Here is a tiny trained network, its code and every weight. The questions are about switching its units off for an input and a class, where a switched-off unit gives its printed mean instead of its output.

import numpy as np


def w(rows, s, z=0):
    codes = np.array(rows[::2]) - 128.0
    scale = np.full(codes.shape[1], s)
    scale[-1] = z or s
    return codes * scale


def f(y):
    return y / 2 * (1 + np.tanh(0.7978845608 * (y + 0.044715 * y**3)))


def log_softmax(a):
    a = a - a.max(-1, keepdims=True)
    return a - np.log(np.exp(a).sum(-1, keepdims=True))


def net(x, mask):
    res = np.array(x, float).reshape(1, 5) / 4 @ E
    y = f(res @ A[0][:, :-1].T + A[0][:, -1])
    res = res + np.where(mask, y, B[0][:, -1]) @ B[0][:, :-1]
    return log_softmax(res[-1] @ U[:, :-1].T + U[:, -1])


A, B = {}, {}
E = w([
[105,164,119,89,9],'x0',
[107,191,50,62,189],'x1',
[29,80,155,129,181],'x2',
[125,1,56,78,133],'x3',
[65,156,84,188,123],'x4',
],0.0095)
A[0] = w([
[125,185,127,131,187,143],'n1',
[158,66,108,64,201,246],'n2',
[128,188,126,125,74,115],'n3',
[120,124,83,100,102,92],'n4',
[211,123,194,54,126,134],'n5',
[82,124,154,166,165,104],'n6',
[145,52,135,252,99,164],'n7',
[102,100,125,57,135,143],'n8',
[122,93,73,72,60,157],'n9',
[132,102,178,161,128,254],'n10',
[157,164,174,61,72,91],'n11',
[70,111,145,179,155,111],'n12',
[113,109,168,71,166,146],'n13',
],0.014,0.0035)
B[0] = w([
[72,149,50,151,167,187],'n1',
[158,73,134,6,80,244],'n2',
[195,171,137,72,170,213],'n3',
[93,89,107,97,139,168],'n4',
[68,194,142,160,45,217],'n5',
[73,162,129,141,66,167],'n6',
[117,211,167,187,73,232],'n7',
[106,77,100,108,137,186],'n8',
[82,38,62,94,129,237],'n9',
[86,161,135,154,43,187],'n10',
[182,184,232,103,82,214],'n11',
[108,126,144,167,51,177],'n12',
[90,77,83,106,115,166],'n13',
],0.011)
U = w([
[161,33,183,222,137,2],'0',
[255,119,165,35,94,154],'1',
[94,7,69,68,101,139],'2',
[110,192,180,252,52,169],'3',
[151,169,64,190,250,82],'4',
],0.0085,0.0052)

Each question gives the input, the list of numbers given to net, and the class t.
The units are the neurons (one row each of A and B). Each row of codes is followed by its name. A weight is (code - 128) times the scale printed after its matrix; where a second scale follows, it is the last column's (A, B and U).
mask holds one flag per neuron, in row order. A switched-off neuron (its flag False) gives its mean, the last column of its row in B, instead of its output. The means were averaged over made-up inputs and are rounded, as every weight is.
A unit's drop is (log p(t) with every unit on - log p(t) with that unit switched off) / (log p(t) with every unit on - log p(t) with every unit switched off).
The circuit of an input: a set's keep is (log p(t) with only the set's units on - log p(t) with every unit switched off) / (log p(t) with every unit on - log p(t) with every unit switched off). Starting from the 12 units with the biggest drops (on a tie, the unit counted first), units are removed one at a time, each time the one whose removal leaves the highest keep (on an exact tie, the one counted first), for as long as the keep stays at least 0.8.
units of the circuit, in order: the units of the circuit, biggest drop first
top k neurons: the k neurons with the biggest drops, biggest first
drop of u: that unit's drop, to one decimal
input [5,-3,-4,-5,-7], class 3: units of the circuit, in order => [n5]
input [-6,-2,1,5,1], class 1: top 3 neurons => [n2; n9; n7]
input [6,7,2,-6,1], class 1: top 2 neurons => [n3; n11]
input [2,1,-7,4,0], class 2: top 3 neurons => [n9; n7; n4]
input [-5,-5,8,1,-4], class 3: top 3 neurons => [n7; n9; n10]
input [1,8,6,-6,4], class 4: units of the circuit, in order => [n1; n5]
input [-8,-1,-2,5,2], class 1: units of the circuit, in order => [n2; n9]
input [5,-8,-8,6,4], class 3: top 2 neurons => [n7; n2]
input [5,-6,-7,3,0], class 3: top 3 neurons => [n2; n7; n5]
input [0,4,1,-6,8], class 4: drop of n7 => 0.3
input [-8,-7,-8,7,6], class 3: drop of n7 => 1.1
input [4,-2,-6,-3,2], class 1: drop of n2 => 0.0
